In the rows, 128 means zero.
[109 142 132 140 126 133 146 133 149 128 154 133 130 105 126 103 129 160
 121 124 102 117 152 116 133 120 131 122 128 120 108 118 137 134 108 117
 137 138 101 112 140 143 142 121 122 126 122 116 123 116] : 7
[129 129 142 129 119 124 124 135 116 161 113 141 131 137 110 158 127 128
 137 132 140 140 114 107 141 130 115 151 115 113 130 140  69 143 124 123
 115 100 138 131 141  73 148 156 119 141 155 151 119 165] : 1
[112 148 128 136 113 129 146 141 145 123 163 140 123  91 122 112 129 159
 123 117  87 115 135 110 128 125 126 114 120 129 107 117 135 139 113 113
 143 137 100 110 137 149 138 122 114 137 109 120 124 111] : 8
[118 138 128 131 126 133 148 135 140 136 156 137 127  96 117 113 126 161
 123 121  97 120 141 118 134 129 130 129 137 123 112 128 139 135 103 106
 137 130 110 114 133 153 144 129 126 152 115 120 125 125] : 2
[119 142 125 132 116 133 148 129 133 125 160 145 122  92 110 116 137 155
 132 116 102 123 142 110 133 132 117 114 131 124 105 125 125 145 116 104
 136 133 114 114 140 142 129 125 121 128 115 119 124 120] : 5
[152 117 126 140 136 118 110 119 127 127  98 129 127  98 123 132 130 125
 106 124 141 138 123 134 106 148 108 151 113 130 146  99 170 152 144 157
 140  91 126 127 125 113 122 144 146 112 114 123 111 174] : 8
[112 127 123 113 124 129 140 122 118 137 123 125 123 138 134 135 133 139
 133 125 139 117 145 143 118 121 137 133 147 119 128 145  92 116 143 128
 137 127 110 104 145 146 133 132 125 111 120 113 110 122] : 4
[186  96 130 134 127 107 115 125 104 155  94 119 171 134  91 155 117 118
 132 130 146 131 127 133  98 159 118 119 137 102 165 114  24 173 149 114
 124  91 171 144 134  84 124 149 146 140 117 163 120 209] : 2
[ 86 171 137 123 119 138 158 153 136 140 144 140  94 117 151 127 134 146
 129 132 102 121 118 119 151 116 110 151 111 127 101 140 141 105 128 134
 121 128 104 108 133 104 146 123 108 154 149 125 125  95] : 2
[145 123 146 121 112 126 124 135 113 158 113 146 127 138 125 160 122 122
 144 136 151 138 110 119 144 135 111 150 107 110 118 140  74 141 140 135
 124  99 129 127 147  69 143 158 126 143 152 158 125 167] : 6
[135 117 140 135 132 136 135 123 112 126 114 116 142 143 141 123 126 140
 126 129 146 127 139 155 127 127 151 139 132 132 108 154 131 124 103 148
 136 154 106 118 134 139 112 131 133 141 100 136 120 155] : 6
[ 97 151 136 120 114 139 144 151 123 149 129 137 119 133 131 144 135 136
 134 135 133 126 121 117 136 125 112 141 109 114 113 132  97 130 131 128
 125 112 122 114 136  94 164 145 114 143 159 145 123 126] : 0
[164 110 129 140 141 112 102 115 119 135  80 129 144 110 117 154 132 121
 120 131 144 160 122 128 102 160 101 148 126 112 165 100 139 167 139 149
 128  80 148 137 130  84 140 157 162 100 140 136 108 204] : 1
[ 36 196 116 109 127 144 163 143 148 113 199 117  79 121 163 101 139 152
 117 115 100  88 154 141 141  85 125 138 112 120  81 142 176  78 143 132
 137 168  75  80 134 199 148  96 106 130 121  95 118  37] : 0
[184  75 139 144 111 112 107 117 103 154 101 140 177 119  75 153 121 130
 135 132 153 140 133 130 111 168 130 120 133 120 166 121  50 195 114 100
 135  92 151 135 152 112 136 163 153 135 117 154 115 218] : 8
[151 115 128 140 137 116 135 129 115 152 108 112 164 127 108 142 124 119
 132 127 129 114 134 148 113 140 121 120 136  89 149 112  38 158 141 122
 123 103 153 137 128  96 123 137 135 127 118 146 121 170] : 0
[107 152 118 133 139 130 134 129 156 111 122 124  98  84 155  90 139 146
  88 109 107 132 132 121 118 123 101 151 112 127 114  95 214 117 126 170
 146 126  93 118 121 134 138 121 127 102 134  94 117 101] : 7
[143 118 136 137 139 140 128 119  99 131 118 108 160 154 136 138 124 132
 126 131 153 134 132 161 119 141 153 132 125 130 125 145 128 136 107 154
 142 143 117 125 134 141 125 142 140 151 106 143 107 166] : 0
[ 68 193 137 118 119 136 150 159 143 126 170 148  89 123 149 125 134 146
 130 122  97 108 118 106 155 100 110 151 109 115  85 146 132  99 132 128
 118 134  98 101 134 126 148 116  95 140 144 127 131  83] : 1
[164 102 136 143 114 119 118 127 115 144 121 141 158 106  90 139 123 141
 135 128 130 136 128 122 122 150 125 120 137 118 140 125  77 175 104 107
 138 105 133 131 144 123 139 151 137 141 115 146 118 187] : 8
[ 85 149 119 130 121 139 164 134 153 125 165 140 122  94 132 101 130 167
 121 119  88 112 135 112 143 113 128 116 134 123 102 123 147 128 113 104
 144 143  88 104 131 148 144 111 111 129 117 112 124 107] : 4
[136 124 120 124 129 119 113 121 126 128  93 131 117  97 128 132 131 130
 103 119 155 137 127 138 113 153  96 153 110 114 134 104 155 145 145 156
 146  92 113 121 125 104 130 136 148 103 129 130 114 167] : 6
[104 151 124 133 122 135 151 136 141 125 161 142 118  95 117 107 134 156
 128 116  96 118 141 109 144 122 122 119 135 123 103 124 138 132 114 107
 133 136 104 107 131 150 130 120 115 136 115 115 131 117] : 5
[110 154 138 145 137 142 144 134 121 115 149 115 127 140 155 119 130 144
 124 122 123 125 139 137 121 115 149 139 128 147 107 151 171 108 115 152
 134 164 113 111 125 154 119 121 126 158 101 120 113 137] : 2
[124 152 122 144 138 125 144 135 130 137 141 115 137 110 113 128 125 121
 115 104 108 104 140 126 112 133 122 125 127  96 129 114  83 134 145 124
 133 122 141 126 117 133 129 126 128 132 109 129 126 132] : 0
[118 165 129 132 137 125 150 141 150 121 143 119 116 113 134 115 121 131
 121 108  91  96 139 118 129 111 120 123 130 102 113 110 105 117 150 122
 123 138 124 117 112 125 117 105 122 124  98 129 140 114] : 6
[147 132 143 143 129 139 126 133 108 113 127 121 145 144 134 126 130 142
 125 120 131 132 131 143 114 135 141 135 122 139 115 148 128 129 101 154
 142 148 122 124 136 155 118 137 137 145  93 135 121 159] : 8
[145 111 119 133 126 114 110 119 124 123  87 130 122  95 128 130 131 127
 105 116 149 152 128 126 106 154 105 149 118 117 135  99 164 155 142 153
 144  94 124 131 126  96 130 144 150 100 123 136 117 187] : 6
[136 146 126 139 131 121 130 137 123 129 122 116 143 120 118 117 127 129
 131 117 105 112 130 131 111 128 117 121 130  89 126 120  55 133 134 130
 129 122 138 126 123 126 126 119 127 121 118 140 135 138] : 7
[114 146 139 138 139 141 138 130 116 124 146 115 132 137 150 120 130 147
 130 117 120 131 135 140 121 119 149 144 131 137 111 149 168 112 108 144
 134 159 113 117 130 157 122 127 129 163 102 125 116 144] : 2
[102 165 120 137 121 129 162 142 157 117 161 131 110  85 124 102 130 154
 116 114  82 109 145 116 134 118 132 125 132 127  99 126 149 121 106 107
 143 151  89 107 131 155 137 116 115 128 113 106 122 101] : 3
[138  88 129 115 127 122 119 122 101 160  97 127 150 153 111 150 129 124
 139 138 178 131 149 154 106 148 137 136 141 109 159 145  44 154 130 123
 128 101 132 121 159 124 151 168 147 122 126 131 100 164] : 0
[113 124 127 113 129 132 136 118 115 143 127 121 130 142 126 142 138 128
 137 128 154 114 160 147 110 134 141 130 137 121 136 139  84 131 137 125
 137 123 117 108 153 148 147 150 135 119 127 118 100 127] : 0
[172  91 131 138 113 114 126 124 110 159 112 134 162 113  91 145 124 147
 133 130 140 138 146 128 117 160 131 126 148 117 150 122  82 177 110 104
 141  98 137 132 150 114 144 154 149 140 125 143 115 204] : 2
[169 108 142 139 140 129 121 120  97 135 111 112 162 161 121 141 121 135
 133 135 158 137 127 150 113 148 142 139 137 130 137 148 106 144 114 144
 139 130 134 131 130 136 121 144 152 168 101 147 114 190] : 2
[116 149 123 133 143 126 116 127 137 119 119 131 111  90 137 129 137 138
 106 110 119 140 125 130 117 134  99 157 113 123 137 103 199 133 135 157
 134 106 120 116 127 120 136 134 142 105 125 115 107 147] : 1
[137 115 130 136 119 128 126 129 128 141 139 141 156 106 100 125 123 141
 133 126 117 121 134 125 122 140 126 116 125 118 138 118  97 160 112 105
 142 114 126 116 141 139 137 142 134 138 114 139 120 165] : 8
[149 129 131 143 143 118 134 126 120 146 110 119 160 118 105 145 124 117
 133 125 123 119 132 130 102 149 119 119 129  95 149 103  54 164 148 116
 122 104 158 140 126  96 132 140 143 123 110 149 124 169] : 0
[156 118 123 145 137 119 107 119 126 123  87 123 132  99 125 126 136 126
 116 132 143 152 121 119 100 151  99 143 121 127 145  96 169 160 131 159
 139  98 136 135 127  99 137 146 153 100 141 127 117 167] : 7
[122 142 142 126 114 128 142 140 129 150 122 141 114 129 129 144 127 143
 121 137 112 131 115 119 149 129 112 149 112 121 114 141  96 124 138 132
 118 105 120 119 137  91 144 139 119 159 147 139 126 133] : 2
[108 147 125 111 125 135 138 128 124 125 138 130 111 141 135 118 138 143
 128 123 131 115 150 143 132 124 126 129 137 119 126 154  81 110 138 129
 126 133 104 100 147 163 128 128 122 119 110 101 109  97] : 5
[125 153 137 143 135 137 142 140 124 110 136 115 128 145 145 113 127 146
 122 125 128 128 131 138 120 115 154 145 131 138 104 159 156 111 100 154
 138 164 103 114 122 162 115 120 134 153  95 112 120 136] : 3
[ 94 191 125 124 140 134 155 154 138 116 167 121 115 104 137 111 135 138
 129  98  97  92 134 123 124 114 110 121 135  93 103 114 109 115 139 118
 132 143 119 117 119 148 133 107 106 127 110 128 133  90] : 0
[175  94 141 138 134 128 121 114  99 138 103 112 156 153 120 148 123 131
 129 135 152 134 133 149 110 143 152 137 134 139 133 144 113 147 114 146
 136 128 137 139 131 119 109 147 151 157 105 141 122 190] : 2
[130 132 116 142 140 124 113 127 133 117 102 119 121 106 143 114 133 131
 110 128 130 153 124 116  99 143 102 144 119 121 134 102 186 140 127 166
 143 107 120 129 121 117 144 133 147 105 136 117 116 145] : 7
[125 117 128 116 120 122 119 128 109 139 119 131 138 143 122 135 129 130
 135 126 144 118 141 146 112 130 131 133 129 115 143 145  54 131 136 132
 132 115 121 106 155 151 132 148 131 122 111 125 105 141] : 8
[ 99 150 129 133 115 131 152 142 146 114 165 139 121  92 132 102 136 161
 119 113  85 115 138 119 128 120 118 116 126 120  96 123 137 128 114 111
 140 140  95 107 137 158 144 116 106 124 107 122 119 108] : 8
[137 115 134 140 119 117 139 124 123 147 125 135 147 108 103 126 128 146
 140 133 136 134 140 125 124 141 140 131 141 115 125 131  98 159 104  98
 139 119 115 123 145 124 146 145 131 128 120 134 109 181] : 3
[159 131 133 143 133 117 124 129 118 140 114 123 150 125 103 148 119 121
 134 114 114 114 126 125 109 139 121 130 132  91 143 116  43 147 143 121
 124 110 153 137 119 111 125 137 136 121 109 145 130 168] : 1
[173 127 128 132 139 122 118 119 110 133 107 131 160 131  96 146 122 117
 140 125 130 131 116 131 112 151 112 112 132 100 151 119  30 158 151 118
 124 106 161 142 121 101 113 134 135 129 102 157 130 173] : 5
[128 127 137 148 118 128 139 132 136 133 149 144 138 109 114 127 123 143
 132 126 111 119 140 109 129 136 132 116 130 129 123 120 110 155 115 109
 138 125 114 121 136 134 142 131 133 139 110 127 119 154] : 8
[ 93 138 125 111 126 126 142 126 137 128 141 125 108 136 146 118 126 135
 129 129 126 101 156 141 133 110 139 127 135 115 120 146 108 111 143 128
 128 145  85  91 144 153 129 123 128 119 114 108 113  97] : 6
[129 126 110 140 136 120 124 122 124 123 100 126 124  92 129 131 134 136
 108 115 131 151 119 130 110 150  98 148 121 125 139 103 180 142 139 152
 147  97 123 122 125 118 131 136 145  99 135 117 110 159] : 4
[ 60 209 128 119 112 153 167 158 150 111 173 142  71 115 157 106 143 152
 120 117  85 105 128 103 160 100 105 136 105 133  79 143 151  86 131 133
 123 151  88  96 124 138 136 103  93 138 140 106 135  52] : 5
[112 150 111 137 132 133 131 130 134 115 115 134 109  87 142 126 133 138
 107 106 118 143 116 117 108 137 100 151 116 129 127  98 196 125 143 156
 151 114 114 119 116 127 136 129 135 103 130 112 117 133] : 4
[142 130 119 140 138 128 118 123 126 127 102 122 121  96 135 141 135 132
 106 123 135 145 122 129 110 153  98 145 115 122 140 102 185 154 133 166
 146  93 123 133 128 105 143 145 156 110 126 118 108 156] : 0
[143 132 140 129 134 139 133 117 104 120 125 121 138 155 134 131 132 140
 132 129 139 138 128 138 126 131 145 133 131 136 111 156 122 128 117 145
 132 148 118 119 129 147 117 126 130 144  96 134 123 153] : 5
[ 76 152 120 109 133 133 147 131 135 138 150 124 108 135 141 115 133 135
 122 127 135 105 157 143 127 111 141 131 132 118 120 142 110 110 137 126
 133 137  93  96 145 159 144 127 119 130 118 102 105  86] : 0
[135 155 127 131 134 128 143 131 131 119 139 128 132 118 121 122 129 128
 130 115  98 113 126 117 120 130 110 110 133 100 123 116  75 133 153 116
 121 127 140 128 114 122 116 112 118 123 103 134 135 124] : 5
[132 122 132 145 119 119 142 127 133 143 121 135 148 105 100 124 126 152
 124 123 119 135 138 122 136 143 135 132 135 117 132 130  98 152 105 105
 136 118 116 121 141 127 149 141 136 131 119 132 110 178] : 3
[ 77 180 134 122 114 138 162 153 145 137 145 145  88 112 149 131 133 149
 121 119  90 117 111 105 150 101 107 154 108 125  86 142 127  94 142 128
 120 127  98 105 135 113 149 124  88 130 147 118 133  75] : 4
[111 138 126 130 119 137 142 129 135 131 162 141 124 104 117 117 132 154
 134 123 107 123 141 116 145 126 130 117 136 124 112 134 133 139 113 109
 135 128 109 110 134 147 135 120 121 136 115 116 127 132] : 5
[177 119 130 141 130 115 128 129 113 146 110 121 156 124 103 149 118 121
 138 123 118 116 125 129 108 150 111 121 138 103 156 115  44 157 149 115
 125 104 162 138 128 108 123 137 151 138 111 147 126 173] : 2
[157 143 131 144 132 112 136 137 125 134 115 120 145 123 100 141 122 116
 135 116 120 113 125 116 102 134 122 127 135 100 137 118  50 147 146 114
 128 116 154 135 117 107 125 130 134 124 107 143 130 171] : 3
[ 67 191 117 139 137 136 156 141 174  91 155 128  70  82 170  88 140 147
  95 107  77 120 131 118 136 104 116 155 109 141  94 112 252  89 128 161
 145 148  80 105 111 161 141 108 120 110 118  80 121  76] : 3
[130 103 127 110 126 128 126 116 105 152 102 133 144 150 113 152 130 136
 137 131 167 132 144 141 110 140 134 137 145 117 157 146  53 142 138 121
 135 106 135 111 156 126 143 149 143 114 121 128 105 164] : 4
[182  86 149 146 140 125 113 111  91 134  95 117 161 155 115 158 123 131
 142 132 160 142 130 154 115 148 147 141 140 134 136 150  92 152 105 139
 123 131 142 144 143 121 113 156 152 137  99 146 110 196] : 1
[ 46 181 116 109 126 142 161 145 142 118 179 127  84 126 159 102 132 157
 123 114 105 100 148 135 133  86 133 147 128 124  97 147 161  76 140 122
 136 162  81  80 135 198 145  99 104 120 113  90 117  48] : 4
[110 118 121 105 126 134 131 120 112 143 117 119 127 146 127 135 132 128
 132 130 155 112 155 159 112 131 146 125 137 110 138 140  74 126 133 130
 140 124 111 104 141 147 143 141 133 121 125 120 108 121] : 0
[ 94 154 131 115 115 144 151 140 132 149 143 135 108 125 144 136 132 140
 122 131 117 124 123 116 146 114 113 144 100 115  97 133 106 123 126 140
 128 118 108 114 143  90 150 140 111 146 152 128 121 113] : 0
[165 100 135 143 116 121 120 131 117 143 129 141 156 108  95 139 121 135
 141 128 128 132 129 117 118 156 126 120 130 117 141 119  94 173 114 105
 138 103 136 132 147 120 138 155 145 132 109 144 122 186] : 8
[127 129 138 135 135 135 133 134 121 111 129 116 129 144 152 118 124 143
 123 124 137 124 140 142 128 122 142 140 131 131  99 146 153 117 110 152
 132 152 104 115 126 152 115 126 134 141 102 129 127 149] : 6
[150  86 129 116 131 125 123 111 101 160  95 118 153 154 111 153 130 123
 134 134 176 128 152 155 107 153 141 131 142 114 156 142  49 153 128 128
 137 102 131 123 157 123 143 163 151 126 120 130  99 171] : 0
[103 141 127 129 127 150 155 132 124 110 140 114 123 138 157 112 128 154
 111 119 111 116 131 140 127 110 148 132 130 140  87 149 157 100 107 154
 144 167  98 114 121 162 120 111 116 141 104 118 127 113] : 4
[100 144 135 124 113 135 145 145 121 151 125 146 119 133 127 151 130 142
 135 133 127 130 107 112 142 113 103 146 111 115 112 141  83 124 141 126
 121 106 126 115 140  80 145 139 105 141 157 147 124 135] : 4
[ 96 168 112 136 139 121 140 131 155 108 127 122  87  77 150 100 142 136
 102 112  99 133 126 123 116 122 114 159 114 129 113 106 230 114 134 157
 145 120  93 108 113 138 132 121 130 103 127  88 117 116] : 3
[ 93 146 125 111 128 126 148 139 132 128 133 129 116 151 136 118 133 136
 130 130 140 106 149 146 126 118 142 140 144 121 126 160  80 106 130 131
 133 136  97  97 142 163 140 123 128 128 114 103 104 109] : 3
[105 145 116 136 142 126 131 131 151 116 117 127  94  81 150 106 131 136
 104 114 117 130 130 130 128 125 100 155 121 120 115 105 210 117 133 156
 138 118  93 115 114 127 123 124 133 110 125 102 122 116] : 6
[112 139 134 125 121 133 141 142 119 158 127 133 121 125 126 158 132 134
 141 131 128 130 115 117 137 123 112 151 107 121 111 136  95 136 128 131
 122 105 125 125 146  84 151 153 114 145 150 142 123 133] : 0
[116 146 118 133 134 128 121 131 140 115 117 131 114  88 142 116 133 136
  97 107 109 138 117 124 111 134 102 145 109 126 127 101 188 126 136 168
 146 112 108 115 118 133 133 128 133 112 117 112 116 135] : 8
[ 85 208 119 118 136 142 165 140 152 111 178 123  92 101 142  96 133 140
 117 101  64  85 136 110 132 101 116 121 127 106  94 122 132  90 151 121
 130 160 107  99 108 169 116  87  98 133  95 110 144  55] : 5
[ 78 193 121 133 134 130 153 157 149 104 170 121 109  98 146  93 130 137
 124 106  67  90 126 126 125 102 116 118 124 104 104 115 128 100 144 127
 127 152 113 108 114 156 117  93 100 127  90 123 135  77] : 8
[136 123 121 142 134 115 127 116 131 122  82 125 123  98 130 122 135 131
 101 124 143 146 127 135 113 153 112 154 120 123 139  99 170 144 135 160
 145 100 114 123 117 106 130 138 150 103 132 116 103 180] : 3
[ 87 160 126 144 121 130 149 137 148 123 161 133 122  91 129  87 132 163
 115 118  89 118 147 120 136 115 128 128 124 117 106 125 142 130 105 115
 139 147  85 100 143 157 146 116 114 129 115 113 116 106] : 7
[138 111 132 138 117 121 132 129 128 146 139 141 149 110 105 135 118 140
 133 123 133 116 150 126 134 142 131 123 136 112 132 127 103 159 120 104
 137 117 115 114 146 131 134 136 141 134 117 139 121 174] : 6
[126 106 129 118 126 119 122 123 117 138 125 130 131 142 119 132 133 126
 142 135 152 116 148 142 113 131 133 129 135 125 147 139  73 142 136 119
 130 110 123 107 157 144 130 147 134 118 112 117 104 141] : 8
[148 105 137 121 127 116 115 122 108 148 109 134 140 145 111 144 130 122
 144 130 162 118 141 145 110 137 132 137 137 119 154 144  53 146 133 124
 131 107 124 119 156 134 128 159 133 119 118 123 105 148] : 8
[153  86 131  95 121 120 116 121 104 147  95 125 138 154 116 144 124 130
 131 129 178 118 156 158 109 148 133 134 141 104 149 144  44 140 136 123
 129 109 126 113 160 126 126 151 144 112 114 136 111 155] : 6
[109 145 139 126 114 137 144 144 124 146 131 141 110 129 128 149 135 131
 133 131 131 128 117 110 138 131 104 145 100 119 112 132  98 137 132 125
 121 107 125 126 143  82 154 151 119 141 157 139 124 119] : 0
[111 138 127 135 120 134 146 135 137 141 149 145 133 100 115 128 127 158
 130 116 114 126 135 108 125 123 128 122 137 122 120 121 132 143 118 104
 144 126 111 112 133 138 154 127 124 127 123 121 120 140] : 4
[162 111 135 145 124 124 121 123 126 140 120 131 157 107  99 130 124 146
 127 124 125 134 139 117 119 148 131 120 126 124 136 115 108 168 106 115
 138 113 128 127 145 119 141 146 138 121 123 139 120 174] : 7
[131 164 126 132 134 116 152 141 142 118 128 121 126 108 116 119 129 129
 121 113  95 100 133 130 109 129 122 129 134 101 123 117  76 129 144 113
 130 127 125 123 118 125 122 112 122 116  99 127 130 127] : 3
[149 116 120 139 138 122 115 120 114 136  82 128 131  93 122 144 136 121
 109 119 150 158 125 142 103 163 100 153 117 116 152  95 161 159 135 158
 142  87 139 139 130  92 142 157 158 105 136 131 107 177] : 0
